Here is a tiny trained network, its code and every weight. The questions are about switching its units off for an input and a target symbol, where a switched-off unit gives its printed mean instead of its output.

import numpy as np


def w(rows, s, z=0):
    codes = np.array(rows[::2]) - 128.0
    scale = np.full(codes.shape[1], s)
    scale[-1] = z or s
    return codes * scale


def f(y):
    return np.maximum(y, 0)


def softmax(a):
    e = np.exp(a - a.max(-1, keepdims=True))
    return e / e.sum(-1, keepdims=True)


def log_softmax(a):
    a = a - a.max(-1, keepdims=True)
    return a - np.log(np.exp(a).sum(-1, keepdims=True))


def net(x, mask):
    ids = ['αβγδεζηθλμξστφψω'.index(c) for c in x.split()]
    T = len(ids)
    res = E[ids] + P[:T]
    u = 0
    for l in range(2):
        r = res
        for j in range(3):
            rows = slice(2 * j, 2 * j + 2)
            q, k, v = (r @ M[l][rows].T for M in (Q, K, V))
            z = softmax(np.where(np.tri(T) > 0, q @ k.T / 2**0.5, -1e9)) @ v
            o = O[l][rows]
            res = res + np.where(mask[u + j], z, o[:, -1]) @ o[:, :-1]
        u += 3
        y = f(res @ A[l][:, :-1].T + A[l][:, -1])
        res = res + np.where(mask[u : u + 8], y, B[l][:, -1]) @ B[l][:, :-1]
        u += 8
    return log_softmax(res[-1] @ U[:, :-1].T + U[:, -1])


Q, K, V, O, A, B = {}, {}, {}, {}, {}, {}
E = w([
[74,94,173,90,78,123,18,116,224],'α',
[131,11,144,139,137,213,139,180,3],'β',
[109,218,235,90,204,104,150,173,211],'γ',
[213,188,176,149,172,171,250,115,133],'δ',
[173,243,160,36,55,139,104,53,70],'ε',
[32,159,4,137,127,201,225,252,119],'ζ',
[140,118,130,175,32,144,80,52,119],'η',
[125,140,224,155,211,131,146,121,153],'θ',
[136,82,107,110,168,203,224,16,146],'λ',
[101,128,109,23,210,123,108,247,136],'μ',
[207,71,137,134,100,82,74,39,179],'ξ',
[105,111,27,54,169,194,169,195,81],'σ',
[49,94,99,166,160,178,117,215,52],'τ',
[155,201,161,174,35,88,58,178,109],'φ',
[231,138,21,154,123,50,73,118,177],'ψ',
[136,213,117,170,137,222,245,114,127],'ω',
],0.0078)
P = w([
[65,147,118,127,152,18,85,122,39],'0',
[203,178,98,56,125,227,144,182,255],'1',
[221,159,103,81,136,215,140,195,190],'2',
[238,157,100,114,154,204,131,224,165],'3',
[166,117,170,103,121,216,135,98,143],'4',
[184,115,146,104,123,208,164,107,151],'5',
[184,100,156,127,128,212,137,122,152],'6',
],0.0054)
Q[0] = w([
[194,133,72,109,170,150,130,220,164],'L0H0',
[150,159,124,150,69,91,101,51,199],'L0H0',
[131,90,110,153,146,118,59,150,132],'L0H1',
[147,132,109,103,150,138,215,109,139],'L0H1',
[108,92,87,104,197,193,171,170,108],'L0H2',
[168,110,89,99,213,188,120,255,101],'L0H2',
],0.0073)
K[0] = w([
[138,123,78,158,130,40,108,133,86],'L0H0',
[186,113,157,183,81,201,156,82,112],'L0H0',
[158,102,66,131,80,160,127,127,155],'L0H1',
[68,133,178,189,148,70,96,159,93],'L0H1',
[66,142,131,125,156,46,114,137,98],'L0H2',
[47,102,67,145,144,1,102,59,69],'L0H2',
],0.0085)
V[0] = w([
[212,104,155,228,98,117,141,48,48],'L0H0',
[195,204,150,141,174,90,188,104,163],'L0H0',
[76,152,118,209,80,156,142,159,66],'L0H1',
[204,137,51,105,123,254,192,128,145],'L0H1',
[138,213,186,100,81,184,142,194,179],'L0H2',
[134,76,98,102,99,172,155,27,62],'L0H2',
],0.007)
O[0] = w([
[125,171,254,142,67,153,165,109,121,4],'L0H0',
[122,222,160,56,188,232,147,117,204,159],'L0H0',
[63,156,142,229,119,91,172,168,146,83],'L0H1',
[128,102,32,70,89,160,243,86,211,198],'L0H1',
[220,118,40,241,134,142,115,115,231,157],'L0H2',
[104,46,162,39,44,164,158,169,97,66],'L0H2',
],0.0065,0.0036)
A[0] = w([
[138,148,63,32,168,108,81,239,183,233],'L0N0',
[109,154,236,68,207,174,189,194,133,178],'L0N1',
[84,110,208,98,103,117,45,119,51,202],'L0N2',
[142,204,147,140,143,57,61,159,75,150],'L0N3',
[1,31,73,28,160,138,183,213,44,239],'L0N4',
[148,238,106,136,175,195,172,172,194,254],'L0N5',
[169,144,108,122,54,116,58,91,188,224],'L0N6',
[83,117,146,255,36,131,168,157,73,143],'L0N7',
],0.0058,0.0036)
B[0] = w([
[151,105,80,187,94,143,109,124,69,237],'L0N0',
[48,92,141,142,134,227,189,118,81,174],'L0N1',
[102,142,217,135,79,111,81,170,120,145],'L0N2',
[142,179,149,165,163,91,50,120,85,147],'L0N3',
[116,144,90,117,98,149,138,254,40,204],'L0N4',
[118,57,127,157,112,181,180,54,153,244],'L0N5',
[177,113,158,115,54,82,120,70,132,175],'L0N6',
[140,169,109,194,100,78,215,183,28,135],'L0N7',
],0.0069,0.011)
Q[1] = w([
[174,161,191,135,156,119,155,31,229],'L1H0',
[97,97,70,153,213,156,146,176,103],'L1H0',
[133,157,132,79,80,107,124,111,163],'L1H1',
[87,153,97,97,137,112,116,254,39],'L1H1',
[124,90,109,134,113,148,149,181,93],'L1H2',
[172,149,131,186,145,144,119,14,192],'L1H2',
],0.0074)
K[1] = w([
[61,1,115,96,24,150,63,126,201],'L1H0',
[42,184,69,128,238,104,126,157,51],'L1H0',
[207,81,81,78,102,162,173,98,153],'L1H1',
[45,198,156,30,156,181,114,180,95],'L1H1',
[78,158,111,136,85,108,139,163,34],'L1H2',
[251,34,71,145,143,172,188,91,177],'L1H2',
],0.0058)
V[1] = w([
[142,144,93,85,225,139,1,118,131],'L1H0',
[162,49,131,60,165,208,168,76,181],'L1H0',
[192,133,128,105,43,54,77,167,75],'L1H1',
[173,133,136,142,117,22,24,126,92],'L1H1',
[148,97,184,33,82,193,167,85,117],'L1H2',
[133,175,254,145,188,102,42,60,150],'L1H2',
],0.0064)
O[1] = w([
[80,133,67,65,233,144,115,55,77,112],'L1H0',
[86,234,75,117,83,139,106,142,113,3],'L1H0',
[145,169,174,3,70,142,130,62,133,210],'L1H1',
[192,181,151,20,155,128,135,81,159,174],'L1H1',
[80,93,117,113,105,206,43,172,105,91],'L1H2',
[157,199,184,203,148,224,125,147,171,28],'L1H2',
],0.0065,0.0073)
A[1] = w([
[131,106,142,135,66,128,79,142,73,177],'L1N0',
[110,156,104,189,146,196,104,136,164,154],'L1N1',
[94,214,165,103,120,168,152,126,119,168],'L1N2',
[161,138,66,113,231,119,114,72,146,1],'L1N3',
[103,78,156,106,108,103,126,94,173,161],'L1N4',
[184,255,187,118,82,121,107,128,172,102],'L1N5',
[95,91,124,105,198,166,144,108,78,166],'L1N6',
[219,145,157,72,156,76,155,52,173,54],'L1N7',
],0.0069,0.0021)
B[1] = w([
[163,172,59,145,86,111,44,107,178,191],'L1N0',
[177,254,87,145,151,114,174,157,75,188],'L1N1',
[159,139,75,144,46,86,106,60,84,156],'L1N2',
[143,90,92,125,129,191,50,145,222,205],'L1N3',
[150,178,118,152,152,49,174,129,185,174],'L1N4',
[108,77,115,192,130,111,88,54,126,175],'L1N5',
[26,150,159,105,165,154,137,108,73,217],'L1N6',
[46,172,112,152,102,96,112,215,186,252],'L1N7',
],0.0066,0.011)
U = w([
[211,195,51,128,57,72,64,70,167,189],'α',
[226,89,136,101,53,143,125,112,156,191],'β',
[89,18,112,159,185,160,104,61,145,112],'γ',
[61,151,81,177,125,87,138,177,142,60],'δ',
[192,145,145,68,115,193,134,102,82,81],'ε',
[87,70,95,164,154,42,193,61,119,91],'ζ',
[207,15,167,180,157,153,133,159,140,129],'η',
[253,185,77,160,229,138,164,131,118,141],'θ',
[12,92,148,116,81,155,71,165,123,74],'λ',
[58,193,97,58,161,124,105,173,171,131],'μ',
[91,230,130,147,111,141,134,204,121,91],'ξ',
[84,148,106,44,110,108,162,47,41,112],'σ',
[114,146,157,121,136,80,181,176,147,181],'τ',
[126,133,149,154,148,125,166,164,220,55],'φ',
[45,146,169,158,180,123,158,104,62,254],'ψ',
[131,103,95,159,124,121,114,183,138,90],'ω',
],0.0045,0.0028)

Each question gives the input, a string of symbols that net reads in full, and the target symbol t.
The units are the heads (2 rows each of Q, K, V and O) and the neurons (one row each of A and B). Each row of codes is followed by its name. A weight is (code - 128) times the scale printed after its matrix; where a second scale follows, it is the last column's (O, A, B and U).
mask holds one flag per unit, layer by layer, with each layer's heads first. A switched-off unit (its flag False) gives its mean, the last column of its rows in O or B, instead of its output. The means were averaged over made-up inputs and are rounded, as every weight is.
A unit's drop is (log p(t) with every unit on - log p(t) with that unit switched off) / (log p(t) with every unit on - log p(t) with every unit switched off).
unit that matters most: the unit with the biggest drop
k most important neurons: the k neurons with the biggest drops, biggest first
k most important neurons of layer l: the k neurons of layer l with the biggest drops, biggest first
heads that matter: for each layer, one digit per head in row order, 1 if its drop is at least 0.15 and else 0, layers parted by /
input λ ψ μ γ σ, target λ: unit that matters most -> L0H2
input φ μ ξ λ θ μ μ, target φ: 2 most important neurons of layer 0 -> [L0N3; L0N7]
input γ λ η γ, target θ: 4 most important neurons -> [L0N4; L1N1; L1N7; L0N0]
input τ θ θ σ, target τ: heads that matter -> 111 / 111
input τ γ η μ, target τ: 2 most important neurons -> [L1N7; L0N7]
input ξ γ η λ σ, target ξ: 3 most important neurons -> [L0N4; L0N2; L1N1]
input γ μ ξ λ μ φ μ, target γ: 2 most important neurons -> [L0N3; L1N3]
input α α σ σ, target α: 2 most important neurons -> [L0N2; L1N2]
input φ σ μ ψ η α ζ, target φ: heads that matter -> 010 / 111
input α φ σ λ μ, target α: 3 most important neurons of layer 0 -> [L0N2; L0N3; L0N0]
input σ γ ζ, target σ: 2 most important neurons of layer 0 -> [L0N4; L0N5]
input θ ω φ γ α, target α: 2 most important neurons -> [L0N6; L1N6]
input ε ζ μ, target ε: heads that matter -> 011 / 011
input η ε ψ σ μ, target η: 3 most important neurons of layer 0 -> [L0N7; L0N4; L0N3]
input θ ψ σ σ β, target θ: most important neuron -> [L0N4]
input μ γ η λ η ψ ζ, target μ: 2 most important neurons of layer 0 -> [L0N3; L0N5]
input γ ψ σ δ ψ τ, target γ: 3 most important neurons -> [L0N3; L1N3; L1N7]
input μ η σ λ, target γ: 2 most important neurons -> [L1N3; L0N4]
input β η μ, target β: 3 most important neurons -> [L0N0; L0N7; L0N2]
input λ η ε γ, target λ: 2 most important neurons of layer 0 -> [L0N1; L0N4]
input μ ξ μ τ, target μ: most important neuron -> [L1N7]
input ξ γ θ ε μ, target ξ: 4 most important neurons -> [L0N4; L0N2; L0N1; L1N1]
input φ α μ γ, target α: 2 most important neurons -> [L0N4; L0N3]
input μ φ σ μ, target μ: 2 most important neurons of layer 0 -> [L0N3; L0N5]
input θ α λ ψ μ σ, target θ: heads that matter -> 110 / 001
